Below is a small trained network, with its code and all its weights. Each question gives an input and a target symbol and asks what happens when units are switched off, that is, made to give their printed mean instead of their output.

import numpy as np


def w(rows, s, z=0):
    codes = np.array(rows[::2]) - 128.0
    scale = np.full(codes.shape[1], s)
    scale[-1] = z or s
    return codes * scale


def norm(h):
    return h / np.sqrt((h * h).mean(-1, keepdims=True) + 1e-5)


def f(y):
    return np.maximum(y, 0)


def softmax(a):
    e = np.exp(a - a.max(-1, keepdims=True))
    return e / e.sum(-1, keepdims=True)


def log_softmax(a):
    a = a - a.max(-1, keepdims=True)
    return a - np.log(np.exp(a).sum(-1, keepdims=True))


def net(x, mask):
    ids = ['γθλσφψω'.index(c) for c in x.split()]
    T = len(ids)
    res = E[ids] + P[:T]
    u = 0
    for l in range(2):
        q, k, v = (norm(res) @ M[l].T for M in (Q, K, V))
        z = softmax(np.where(np.tri(T) > 0, q @ k.T / 4**0.5, -1e9)) @ v
        res = res + np.where(mask[u], z, O[l][:, -1]) @ O[l][:, :-1]
        u += 1
        y = f(norm(res) @ A[l][:, :-1].T + A[l][:, -1])
        res = res + np.where(mask[u : u + 12], y, B[l][:, -1]) @ B[l][:, :-1]
        u += 12
    return log_softmax(norm(res)[-1] @ U[:, :-1].T + U[:, -1])


Q, K, V, O, A, B = {}, {}, {}, {}, {}, {}
E = w([
[162,116,110,114],'γ',
[161,116,108,113],'θ',
[208,135,95,103],'λ',
[82,53,128,221],'σ',
[95,121,6,133],'φ',
[139,136,128,185],'ψ',
[100,218,172,171],'ω',
],0.02)
P = w([
[2,90,92,252],'0',
[43,103,109,231],'1',
[88,114,112,210],'2',
[120,119,121,185],'3',
[146,128,133,169],'4',
[166,124,143,151],'5',
[177,120,153,136],'6',
[183,113,167,120],'7',
[188,104,182,105],'8',
[190,96,198,88],'9',
[189,77,214,63],'10',
[192,76,225,47],'11',
[195,70,228,17],'12',
],0.0082)
Q[0] = w([
[78,120,61,145],'0.h1',
[250,107,170,144],'0.h1',
[91,167,143,30],'0.h1',
[108,186,145,175],'0.h1',
],0.011)
K[0] = w([
[122,145,78,112],'0.h1',
[204,77,249,138],'0.h1',
[77,81,79,47],'0.h1',
[117,182,105,75],'0.h1',
],0.012)
V[0] = w([
[140,164,189,156],'0.h1',
[48,122,64,12],'0.h1',
[115,49,123,40],'0.h1',
[158,230,98,188],'0.h1',
],0.012)
O[0] = w([
[163,181,99,158,133],'0.h1',
[142,79,255,108,6],'0.h1',
[34,114,125,120,65],'0.h1',
[124,130,209,123,178],'0.h1',
],0.0086,0.011)
A[0] = w([
[170,122,121,28,66],'0.n1',
[143,98,68,78,161],'0.n2',
[133,136,89,142,115],'0.n3',
[114,86,80,134,27],'0.n4',
[93,65,81,130,184],'0.n5',
[76,235,106,92,108],'0.n6',
[120,158,111,39,55],'0.n7',
[118,104,97,249,242],'0.n8',
[97,74,128,121,108],'0.n9',
[178,3,239,138,4],'0.n10',
[207,192,189,55,156],'0.n11',
[2,183,62,90,167],'0.n12',
],0.0088,0.0031)
B[0] = w([
[165,166,44,234,156],'0.n1',
[81,161,195,116,206],'0.n2',
[128,104,90,73,179],'0.n3',
[137,76,155,146,154],'0.n4',
[102,189,83,154,189],'0.n5',
[133,255,128,15,155],'0.n6',
[212,170,95,113,139],'0.n7',
[117,175,107,173,255],'0.n8',
[140,198,143,75,145],'0.n9',
[163,98,186,217,131],'0.n10',
[11,58,228,131,165],'0.n11',
[57,53,39,146,156],'0.n12',
],0.0065,0.008)
Q[1] = w([
[3,81,182,75],'1.h1',
[148,117,152,183],'1.h1',
[160,254,8,167],'1.h1',
[161,27,202,43],'1.h1',
],0.0094)
K[1] = w([
[119,88,102,239],'1.h1',
[103,167,156,177],'1.h1',
[93,138,150,15],'1.h1',
[106,134,166,251],'1.h1',
],0.016)
V[1] = w([
[154,57,49,155],'1.h1',
[250,1,150,181],'1.h1',
[41,20,163,132],'1.h1',
[170,183,163,138],'1.h1',
],0.0065)
O[1] = w([
[154,9,155,144,173],'1.h1',
[254,105,134,218,44],'1.h1',
[217,179,152,146,2],'1.h1',
[38,211,186,182,141],'1.h1',
],0.011,0.0064)
A[1] = w([
[78,156,116,106,64],'1.n1',
[88,224,173,145,140],'1.n2',
[158,215,89,180,135],'1.n3',
[82,103,176,118,126],'1.n4',
[99,186,151,87,100],'1.n5',
[159,131,94,40,255],'1.n6',
[77,121,152,112,122],'1.n7',
[96,135,254,134,122],'1.n8',
[135,201,162,106,105],'1.n9',
[83,228,147,108,90],'1.n10',
[109,88,153,164,119],'1.n11',
[73,76,117,150,218],'1.n12',
],0.016,0.0043)
B[1] = w([
[170,50,121,115,190],'1.n1',
[34,141,223,30,197],'1.n2',
[202,135,48,6,207],'1.n3',
[196,186,92,139,147],'1.n4',
[55,172,134,182,168],'1.n5',
[154,154,173,200,195],'1.n6',
[193,115,94,89,167],'1.n7',
[145,179,33,119,150],'1.n8',
[2,127,136,124,156],'1.n9',
[54,222,182,102,200],'1.n10',
[164,196,162,137,144],'1.n11',
[154,165,198,117,248],'1.n12',
],0.0093,0.011)
U = w([
[48,40,68,140,24],'γ',
[163,52,159,81,124],'θ',
[195,179,206,144,24],'λ',
[112,110,100,233,251],'σ',
[189,161,147,198,117],'φ',
[163,186,1,142,17],'ψ',
[69,187,156,92,175],'ω',
],0.012,0.0026)

Each question gives the input, a string of symbols that net reads in full, and the target symbol t.
The units are the heads (4 rows each of Q, K, V and O) and the neurons (one row each of A and B). Each row of codes is followed by its name. A weight is (code - 128) times the scale printed after its matrix; where a second scale follows, it is the last column's (O, A, B and U).
mask holds one flag per unit, layer by layer, with each layer's heads first. A switched-off unit (its flag False) gives its mean, the last column of its rows in O or B, instead of its output. The means were averaged over made-up inputs and are rounded, as every weight is.
A unit's drop is (log p(t) with every unit on - log p(t) with that unit switched off) / (log p(t) with every unit on - log p(t) with every unit switched off).
The circuit of an input: a set's keep is (log p(t) with only the set's units on - log p(t) with every unit switched off) / (log p(t) with every unit on - log p(t) with every unit switched off). Starting from the 12 units with the biggest drops (on a tie, the unit counted first), units are removed one at a time, each time the one whose removal leaves the highest keep (on an exact tie, the one counted first), for as long as the keep stays at least 0.8.
circuit, biggest first: the units of the circuit, biggest drop first
most important unit: the unit with the biggest drop
top k neurons: the k neurons with the biggest drops, biggest first
k most important neurons of layer l: the k neurons of layer l with the biggest drops, biggest first
input λ ω φ ω ω θ ψ ψ σ θ θ θ θ, target θ: top 3 neurons -> 0.n2, 1.n10, 1.n5
input γ γ θ σ θ θ ω γ θ λ, target λ: circuit, biggest first -> 1.n6
input ω γ θ φ, target γ: circuit, biggest first -> 1.n10, 0.h1, 1.n2
input σ ω θ ψ φ γ θ, target φ: 2 most important neurons of layer 0 -> 0.n6, 0.n9
input ω ω ψ γ φ θ γ ψ θ ψ λ λ, target ψ: circuit, biggest first -> 0.h1, 1.n2
input θ σ ψ φ σ λ γ, target σ: 4 most important neurons of layer 1 -> 1.n3, 1.n2, 1.n10, 1.n7
input θ φ θ, target φ: circuit, biggest first -> 1.h1, 0.h1, 1.n2, 1.n6
input γ ω θ γ ψ θ θ θ ω θ φ σ λ, target φ: 3 most important neurons of layer 1 -> 1.n6, 1.n2, 1.n3
input ψ θ ω γ λ ψ φ, target γ: circuit, biggest first -> 1.n3, 0.h1, 1.n10, 1.h1
input γ θ ψ ω σ θ λ θ, target λ: 3 most important neurons of layer 1 -> 1.n12, 1.n3, 1.n2
input ω γ ψ γ φ γ ω φ θ θ φ σ, target φ: top 2 neurons -> 0.n10, 1.n2
input θ θ λ ω σ θ σ γ σ, target σ: circuit, biggest first -> 1.n2, 1.h1, 0.n8
input φ σ γ φ, target θ: top 2 neurons -> 1.n10, 0.n5
input φ ψ θ ψ γ θ σ γ ψ ψ γ θ ψ, target ψ: circuit, biggest first -> 0.h1
input γ λ θ θ ω θ σ φ θ ψ σ, target ψ: circuit, biggest first -> 0.h1, 1.n2
input θ θ θ φ σ θ ψ ψ σ λ θ, target σ: top 2 neurons -> 1.n2, 1.n3
input ψ ψ φ ω θ ψ σ ω λ λ γ, target λ: 2 most important neurons of layer 0 -> 0.n8, 0.n2
input θ φ θ θ ψ θ φ ω φ θ λ θ γ, target λ: 2 most important neurons of layer 1 -> 1.n6, 1.n12
input γ ω λ λ θ, target λ: 4 most important neurons of layer 0 -> 0.n8, 0.n5, 0.n6, 0.n2
input σ φ θ θ ω γ λ ψ σ γ, target ψ: top 2 neurons -> 1.n2, 1.n10
input ψ φ θ, target ψ: most important unit -> 1.n12
input θ γ θ γ, target θ: 3 most important neurons of layer 1 -> 1.n10, 1.n5, 1.n12
input θ γ θ γ λ λ, target λ: 2 most important neurons of layer 0 -> 0.n11, 0.n2
input φ ψ ψ λ θ σ γ, target σ: 2 most important neurons of layer 0 -> 0.n8, 0.n6
input γ θ λ φ φ λ, target φ: top 2 neurons -> 1.n2, 0.n6
input θ θ ω θ ω ω ψ θ φ γ, target φ: top 3 neurons -> 1.n6, 1.n2, 0.n8
input θ θ γ θ ψ γ θ θ θ θ, target θ: 3 most important neurons of layer 0 -> 0.n2, 0.n8, 0.n5
input γ σ θ θ σ, target σ: 3 most important neurons of layer 1 -> 1.n2, 1.n10, 1.n3
input θ γ φ γ, target φ: top 4 neurons -> 1.n6, 1.n2, 0.n6, 1.n3
input ψ φ θ γ φ φ ψ ω λ γ λ σ θ, target σ: most important neuron of layer 0 -> 0.n1
